Here is a tiny trained network, its code and every weight. The questions are about switching its units off for an input and a class, where a switched-off unit gives its printed mean instead of its output.

import numpy as np


def w(rows, s, z=0):
    codes = np.array(rows[::2]) - 128.0
    scale = np.full(codes.shape[1], s)
    scale[-1] = z or s
    return codes * scale


def f(y):
    return np.maximum(y, 0)


def log_softmax(a):
    a = a - a.max(-1, keepdims=True)
    return a - np.log(np.exp(a).sum(-1, keepdims=True))


def net(x, mask):
    res = np.array(x, float).reshape(1, 5) / 4 @ E
    y = f(res @ A[0][:, :-1].T + A[0][:, -1])
    res = res + np.where(mask, y, B[0][:, -1]) @ B[0][:, :-1]
    return log_softmax(res[-1] @ U[:, :-1].T + U[:, -1])


A, B = {}, {}
E = w([
[55,237,204,172,104,166,144,93],'x0',
[158,141,128,133,134,132,134,112],'x1',
[164,129,136,142,142,151,144,133],'x2',
[117,153,169,57,162,198,41,155],'x3',
[88,255,34,100,202,95,154,187],'x4',
],0.0058)
A[0] = w([
[142,103,129,2,195,227,63,177,207],'neuron 0',
[58,213,207,160,153,170,158,95,41],'neuron 1',
[93,202,170,177,60,151,142,120,91],'neuron 2',
[138,121,107,233,145,24,228,89,110],'neuron 3',
[80,224,29,105,237,112,202,224,7],'neuron 4',
[197,60,31,148,160,64,88,177,196],'neuron 5',
[62,106,129,66,165,108,63,125,152],'neuron 6',
[97,109,61,210,98,67,241,78,99],'neuron 7',
[138,43,192,154,45,150,113,75,132],'neuron 8',
[50,182,196,209,161,171,229,94,97],'neuron 9',
[75,163,26,171,215,140,125,130,24],'neuron 10',
[137,222,91,121,180,76,166,215,12],'neuron 11',
[195,78,71,152,139,88,151,219,151],'neuron 12',
[195,114,194,102,112,193,196,86,189],'neuron 13',
[138,184,43,128,237,91,148,174,50],'neuron 14',
],0.0051,0.0014)
B[0] = w([
[42,228,121,99,143,185,253,73,243],'neuron 0',
[128,108,238,78,137,117,203,171,216],'neuron 1',
[91,151,236,66,152,55,200,69,196],'neuron 2',
[37,197,27,126,159,203,194,207,207],'neuron 3',
[233,51,126,174,18,120,54,190,253],'neuron 4',
[101,145,209,61,145,68,248,81,222],'neuron 5',
[72,169,74,53,135,161,153,103,174],'neuron 6',
[160,179,24,121,211,210,216,178,205],'neuron 7',
[170,62,66,250,72,158,75,224,226],'neuron 8',
[140,113,214,68,156,79,192,96,217],'neuron 9',
[189,65,172,158,10,103,83,210,187],'neuron 10',
[172,120,125,225,42,92,18,200,206],'neuron 11',
[66,164,165,15,173,72,174,77,196],'neuron 12',
[94,100,97,114,75,192,50,192,195],'neuron 13',
[129,109,205,154,30,86,7,147,211],'neuron 14',
],0.0043,0.0045)
U = w([
[164,42,167,218,2,104,26,170,67],'0',
[60,126,120,113,141,124,140,82,252],'1',
[79,104,211,70,139,59,213,69,71],'2',
[36,156,103,101,188,193,211,134,52],'3',
],0.0051,0.0021)

Each question gives the input, the list of numbers given to net, and the class t.
The units are the neurons (one row each of A and B). Each row of codes is followed by its name. A weight is (code - 128) times the scale printed after its matrix; where a second scale follows, it is the last column's (A, B and U).
mask holds one flag per neuron, in row order. A switched-off neuron (its flag False) gives its mean, the last column of its row in B, instead of its output. The means were averaged over made-up inputs and are rounded, as every weight is.
A unit's drop is (log p(t) with every unit on - log p(t) with that unit switched off) / (log p(t) with every unit on - log p(t) with every unit switched off).
The circuit of an input: a set's keep is (log p(t) with only the set's units on - log p(t) with every unit switched off) / (log p(t) with every unit on - log p(t) with every unit switched off). Starting from the 12 units with the biggest drops (on a tie, the unit counted first), units are removed one at a time, each time the one whose removal leaves the highest keep (on an exact tie, the one counted first), for as long as the keep stays at least 0.8.
units of the circuit, in order: the units of the circuit, biggest drop first
unit that matters most: the unit with the biggest drop
top k neurons: the k neurons with the biggest drops, biggest first
drop of u: that unit's drop, to one decimal
input [-5,0,7,6,6], class 0: top 3 neurons => [neuron 4; neuron 14; neuron 11]
input [4,3,0,-4,8], class 0: top 2 neurons => [neuron 4; neuron 11]
input [-1,6,-2,-7,1], class 3: units of the circuit, in order => [neuron 3; neuron 7]
input [-6,-4,8,-7,8], class 0: top 3 neurons => [neuron 4; neuron 14; neuron 11]
input [-6,5,2,-8,-5], class 3: units of the circuit, in order => [neuron 3; neuron 7; neuron 4]
input [8,-5,-7,5,8], class 0: top 3 neurons => [neuron 4; neuron 11; neuron 10]
input [1,3,-4,4,4], class 0: drop of neuron 6 => -0.1
input [2,-6,2,-7,8], class 0: drop of neuron 4 => 0.4
input [-2,-6,-2,-4,8], class 0: unit that matters most => neuron 4
input [-4,5,-7,2,8], class 0: drop of neuron 0 => 0.0
input [-4,1,-2,-7,-4], class 3: drop of neuron 11 => 0.1
input [2,-4,2,-6,6], class 0: top 2 neurons => [neuron 4; neuron 11]
